Below are the code and all the weights of a small trained network. Each question names an input and a class and asks about switching units off, where a switched-off unit gives its printed mean instead of its output.

import numpy as np


def w(rows, s, z=0):
    codes = np.array(rows[::2]) - 128.0
    scale = np.full(codes.shape[1], s)
    scale[-1] = z or s
    return codes * scale


def f(y):
    return np.maximum(y, 0)


def log_softmax(a):
    a = a - a.max(-1, keepdims=True)
    return a - np.log(np.exp(a).sum(-1, keepdims=True))


def net(x, mask):
    res = np.array(x, float).reshape(1, 7) / 4 @ E
    y = f(res @ A[0][:, :-1].T + A[0][:, -1])
    res = res + np.where(mask, y, B[0][:, -1]) @ B[0][:, :-1]
    return log_softmax(res[-1] @ U[:, :-1].T + U[:, -1])


A, B = {}, {}
E = w([
[254,151,139,121],'x0',
[142,158,150,149],'x1',
[49,92,102,194],'x2',
[126,169,55,195],'x3',
[171,45,116,211],'x4',
[99,98,25,133],'x5',
[104,181,110,178],'x6',
],0.0083)
A[0] = w([
[86,95,116,164,55],'neuron 0',
[115,88,193,156,100],'neuron 1',
[85,135,138,80,226],'neuron 2',
[108,220,150,139,208],'neuron 3',
[136,172,138,150,102],'neuron 4',
[100,146,79,150,91],'neuron 5',
[179,101,142,129,203],'neuron 6',
[103,58,167,5,159],'neuron 7',
[133,189,131,92,253],'neuron 8',
],0.021,0.004)
B[0] = w([
[19,88,146,148,189],'neuron 0',
[124,181,242,142,181],'neuron 1',
[122,152,71,84,201],'neuron 2',
[83,188,86,72,213],'neuron 3',
[141,165,131,61,159],'neuron 4',
[154,92,46,202,183],'neuron 5',
[217,99,147,157,192],'neuron 6',
[170,254,63,107,253],'neuron 7',
[166,101,85,132,212],'neuron 8',
],0.018,0.014)
U = w([
[133,197,139,124,225],'0',
[80,72,119,121,54],'1',
[150,128,214,54,1],'2',
[172,85,255,140,200],'3',
[73,164,250,119,89],'4',
[58,120,223,157,3],'5',
],0.0097,0.0041)

Each question gives the input, the list of numbers given to net, and the class t.
The units are the neurons (one row each of A and B). Each row of codes is followed by its name. A weight is (code - 128) times the scale printed after its matrix; where a second scale follows, it is the last column's (A, B and U).
mask holds one flag per neuron, in row order. A switched-off neuron (its flag False) gives its mean, the last column of its row in B, instead of its output. The means were averaged over made-up inputs and are rounded, as every weight is.
A unit's drop is (log p(t) with every unit on - log p(t) with that unit switched off) / (log p(t) with every unit on - log p(t) with every unit switched off).
The circuit of an input: a set's keep is (log p(t) with only the set's units on - log p(t) with every unit switched off) / (log p(t) with every unit on - log p(t) with every unit switched off). Starting from all 9 units, units are removed one at a time, each time the one whose removal leaves the highest keep (on an exact tie, the one counted first), for as long as the keep stays at least 0.8.
units of the circuit, in order: the units of the circuit, biggest drop first
unit that matters most: the unit with the biggest drop
k most important neurons: the k neurons with the biggest drops, biggest first
drop when u is switched off: that unit's drop, to one decimal
input [-4,7,2,-1,8,5,-6], class 5: unit that matters most : neuron 0
input [-1,-1,8,4,-3,-4,-6], class 5: units of the circuit, in order : neuron 7; neuron 8
input [0,7,0,-8,6,3,8], class 4: 3 most important neurons : neuron 8; neuron 5; neuron 1
input [8,-4,-1,6,1,0,0], class 3: units of the circuit, in order : neuron 7; neuron 3
input [3,1,8,2,4,-4,6], class 4: units of the circuit, in order : neuron 7; neuron 1
input [7,4,-2,-3,1,-5,-7], class 3: 2 most important neurons : neuron 6; neuron 3
input [-3,6,6,-2,6,-6,-3], class 3: 2 most important neurons : neuron 3; neuron 7
input [-5,8,4,-3,3,0,4], class 4: 2 most important neurons : neuron 1; neuron 8
input [-7,4,4,0,-2,-8,8], class 4: 4 most important neurons : neuron 7; neuron 1; neuron 0; neuron 6
input [1,-8,2,0,3,0,6], class 1: 2 most important neurons : neuron 7; neuron 1
input [-3,5,-8,7,6,-1,-4], class 3: 2 most important neurons : neuron 7; neuron 3
input [8,8,-4,2,5,-8,4], class 3: 2 most important neurons : neuron 7; neuron 6
input [-5,-8,7,4,8,-8,-2], class 5: drop when neuron 0 is switched off : 0.1
input [3,-7,5,-6,8,-6,1], class 3: unit that matters most : neuron 6
input [8,-1,4,6,7,7,-8], class 1: drop when neuron 1 is switched off : 0.8
input [-6,-4,4,3,6,1,-5], class 5: drop when neuron 0 is switched off : 0.1
input [7,-7,-1,-2,8,-7,-8], class 3: drop when neuron 6 is switched off : 0.7
